Below is a small trained network, with its code and all its weights. Each question gives an input and a target symbol and asks what happens when units are switched off, that is, made to give their printed mean instead of their output.

import numpy as np


def w(rows, s, z=0):
    codes = np.array(rows[::2]) - 128.0
    scale = np.full(codes.shape[1], s)
    scale[-1] = z or s
    return codes * scale


def norm(h):
    return h / np.sqrt((h * h).mean(-1, keepdims=True) + 1e-5)


def f(y):
    return y / 2 * (1 + np.tanh(0.7978845608 * (y + 0.044715 * y**3)))


def softmax(a):
    e = np.exp(a - a.max(-1, keepdims=True))
    return e / e.sum(-1, keepdims=True)


def log_softmax(a):
    a = a - a.max(-1, keepdims=True)
    return a - np.log(np.exp(a).sum(-1, keepdims=True))


def net(x, mask):
    ids = ['δηλμξστφω'.index(c) for c in x.split()]
    T = len(ids)
    res = E[ids] + P[:T]
    u = 0
    for l in range(2):
        r = norm(res)
        for j in range(2):
            rows = slice(2 * j, 2 * j + 2)
            q, k, v = (r @ M[l][rows].T for M in (Q, K, V))
            z = softmax(np.where(np.tri(T) > 0, q @ k.T / 2**0.5, -1e9)) @ v
            o = O[l][rows]
            res = res + np.where(mask[u + j], z, o[:, -1]) @ o[:, :-1]
        u += 2
        y = f(norm(res) @ A[l][:, :-1].T + A[l][:, -1])
        res = res + np.where(mask[u : u + 12], y, B[l][:, -1]) @ B[l][:, :-1]
        u += 12
    return log_softmax(norm(res)[-1] @ U[:, :-1].T + U[:, -1])


Q, K, V, O, A, B = {}, {}, {}, {}, {}, {}
E = w([
[129,110,117],'δ',
[141,95,149],'η',
[138,95,148],'λ',
[142,134,57],'μ',
[100,195,5],'ξ',
[99,89,129],'σ',
[211,109,88],'τ',
[153,127,107],'φ',
[156,157,150],'ω',
],0.017)
P = w([
[237,26,185],'0',
[220,36,188],'1',
[166,94,213],'2',
[120,134,228],'3',
[163,89,84],'4',
[99,159,241],'5',
[78,180,252],'6',
[165,113,65],'7',
],0.0023)
Q[0] = w([
[132,134,160],'0.h0',
[122,132,107],'0.h0',
[136,255,194],'0.h1',
[201,108,207],'0.h1',
],0.0077)
K[0] = w([
[133,131,124],'0.h0',
[137,125,147],'0.h0',
[169,99,119],'0.h1',
[106,254,125],'0.h1',
],0.01)
V[0] = w([
[48,148,156],'0.h0',
[69,164,255],'0.h0',
[119,179,135],'0.h1',
[89,85,39],'0.h1',
],0.0061)
O[0] = w([
[2,44,118,2],'0.h0',
[177,118,141,17],'0.h0',
[247,145,125,43],'0.h1',
[143,47,115,138],'0.h1',
],0.0051,0.0028)
A[0] = w([
[84,133,61,139],'0.n0',
[133,112,85,23],'0.n1',
[210,126,136,67],'0.n2',
[42,4,74,103],'0.n3',
[74,193,52,152],'0.n4',
[227,226,66,138],'0.n5',
[103,123,186,7],'0.n6',
[60,147,117,68],'0.n7',
[39,154,159,102],'0.n8',
[79,74,140,67],'0.n9',
[187,3,231,194],'0.n10',
[174,126,154,145],'0.n11',
],0.0058,0.0014)
B[0] = w([
[2,208,139,130],'0.n0',
[120,123,138,123],'0.n1',
[167,133,134,152],'0.n2',
[186,157,128,167],'0.n3',
[78,148,125,133],'0.n4',
[110,79,111,174],'0.n5',
[111,79,155,123],'0.n6',
[114,109,76,114],'0.n7',
[174,109,91,117],'0.n8',
[139,122,107,135],'0.n9',
[97,166,88,255],'0.n10',
[139,147,94,149],'0.n11',
],0.0055,0.0061)
Q[1] = w([
[112,25,182],'1.h0',
[152,65,110],'1.h0',
[102,59,212],'1.h1',
[193,3,184],'1.h1',
],0.0056)
K[1] = w([
[3,82,49],'1.h0',
[120,110,153],'1.h0',
[112,148,148],'1.h1',
[136,143,70],'1.h1',
],0.0063)
V[1] = w([
[133,183,147],'1.h0',
[197,3,140],'1.h0',
[122,105,189],'1.h1',
[82,195,191],'1.h1',
],0.0045)
O[1] = w([
[141,230,87,102],'1.h0',
[121,169,134,252],'1.h0',
[114,72,143,110],'1.h1',
[253,51,156,32],'1.h1',
],0.0055,0.0033)
A[1] = w([
[92,139,80,252],'1.n0',
[112,174,122,144],'1.n1',
[89,126,122,168],'1.n2',
[70,118,121,84],'1.n3',
[92,2,86,161],'1.n4',
[160,68,126,111],'1.n5',
[162,63,54,114],'1.n6',
[80,191,150,137],'1.n7',
[152,148,37,147],'1.n8',
[139,111,154,153],'1.n9',
[112,101,82,93],'1.n10',
[193,161,140,90],'1.n11',
],0.0097,0.0032)
B[1] = w([
[111,82,219,247],'1.n0',
[161,95,135,173],'1.n1',
[194,103,197,159],'1.n2',
[162,137,144,140],'1.n3',
[78,160,201,173],'1.n4',
[79,159,2,120],'1.n5',
[109,137,124,166],'1.n6',
[183,35,63,186],'1.n7',
[133,56,143,253],'1.n8',
[57,63,100,133],'1.n9',
[192,136,136,141],'1.n10',
[139,155,147,166],'1.n11',
],0.0053,0.0044)
U = w([
[127,146,144,1],'δ',
[154,235,131,113],'η',
[90,2,75,79],'λ',
[150,98,108,53],'μ',
[59,158,38,172],'ξ',
[56,107,252,185],'σ',
[232,111,58,151],'τ',
[186,22,165,98],'φ',
[215,230,198,190],'ω',
],0.0089,0.0055)

Each question gives the input, a string of symbols that net reads in full, and the target symbol t.
The units are the heads (2 rows each of Q, K, V and O) and the neurons (one row each of A and B). Each row of codes is followed by its name. A weight is (code - 128) times the scale printed after its matrix; where a second scale follows, it is the last column's (O, A, B and U).
mask holds one flag per unit, layer by layer, with each layer's heads first. A switched-off unit (its flag False) gives its mean, the last column of its rows in O or B, instead of its output. The means were averaged over made-up inputs and are rounded, as every weight is.
A unit's drop is (log p(t) with every unit on - log p(t) with that unit switched off) / (log p(t) with every unit on - log p(t) with every unit switched off).
The circuit of an input: a set's keep is (log p(t) with only the set's units on - log p(t) with every unit switched off) / (log p(t) with every unit on - log p(t) with every unit switched off). Starting from the 12 units with the biggest drops (on a tie, the unit counted first), units are removed one at a time, each time the one whose removal leaves the highest keep (on an exact tie, the one counted first), for as long as the keep stays at least 0.8.
units of the circuit, in order: the units of the circuit, biggest drop first
unit that matters most: the unit with the biggest drop
k most important neurons: the k neurons with the biggest drops, biggest first
top k neurons in layer l: the k neurons of layer l with the biggest drops, biggest first
which heads matter: for each layer, one digit per head in row order, 1 if its drop is at least 0.15 and else 0, layers parted by /
drop of u: that unit's drop, to one decimal
input σ φ λ μ φ, target φ: top neuron in layer 1 => 1.n8
input δ σ ω λ, target ω: units of the circuit, in order => 0.h1; 1.n8
input ω ω λ, target ω: which heads matter => 01 / 00
input τ σ σ λ δ φ δ, target φ: 2 most important neurons => 0.n3; 1.n7
input η μ σ φ, target σ: top 4 neurons in layer 0 => 0.n5; 0.n3; 0.n10; 0.n0
input η ξ φ φ ω η, target ω: 2 most important neurons => 1.n8; 1.n0
input η μ η, target λ: 2 most important neurons => 0.n3; 0.n5
input ξ δ τ η, target τ: 2 most important neurons => 0.n5; 0.n10
input μ λ λ ω ξ μ, target λ: which heads matter => 00 / 00
input ξ δ ξ λ σ λ ξ λ, target ξ: 2 most important neurons => 1.n5; 0.n0
input λ ξ η ξ η λ, target ξ: 3 most important neurons => 1.n5; 1.n0; 0.n10
input η ξ ξ δ, target φ: top 2 neurons in layer 0 => 0.n3; 0.n5
input σ ξ μ η ξ η μ, target λ: top 2 neurons in layer 1 => 1.n7; 1.n0
input σ σ λ η φ ξ η η, target ξ: unit that matters most => 0.h1
input ξ λ λ η, target ξ: top 3 neurons in layer 0 => 0.n0; 0.n10; 0.n5
input ω λ η ξ λ δ τ η, target τ: drop of 0.n5 => 0.4
input δ η τ λ ω λ η, target ω: drop of 1.n8 => 0.5
input λ λ τ σ ω δ η φ, target φ: drop of 0.n0 => 0.1
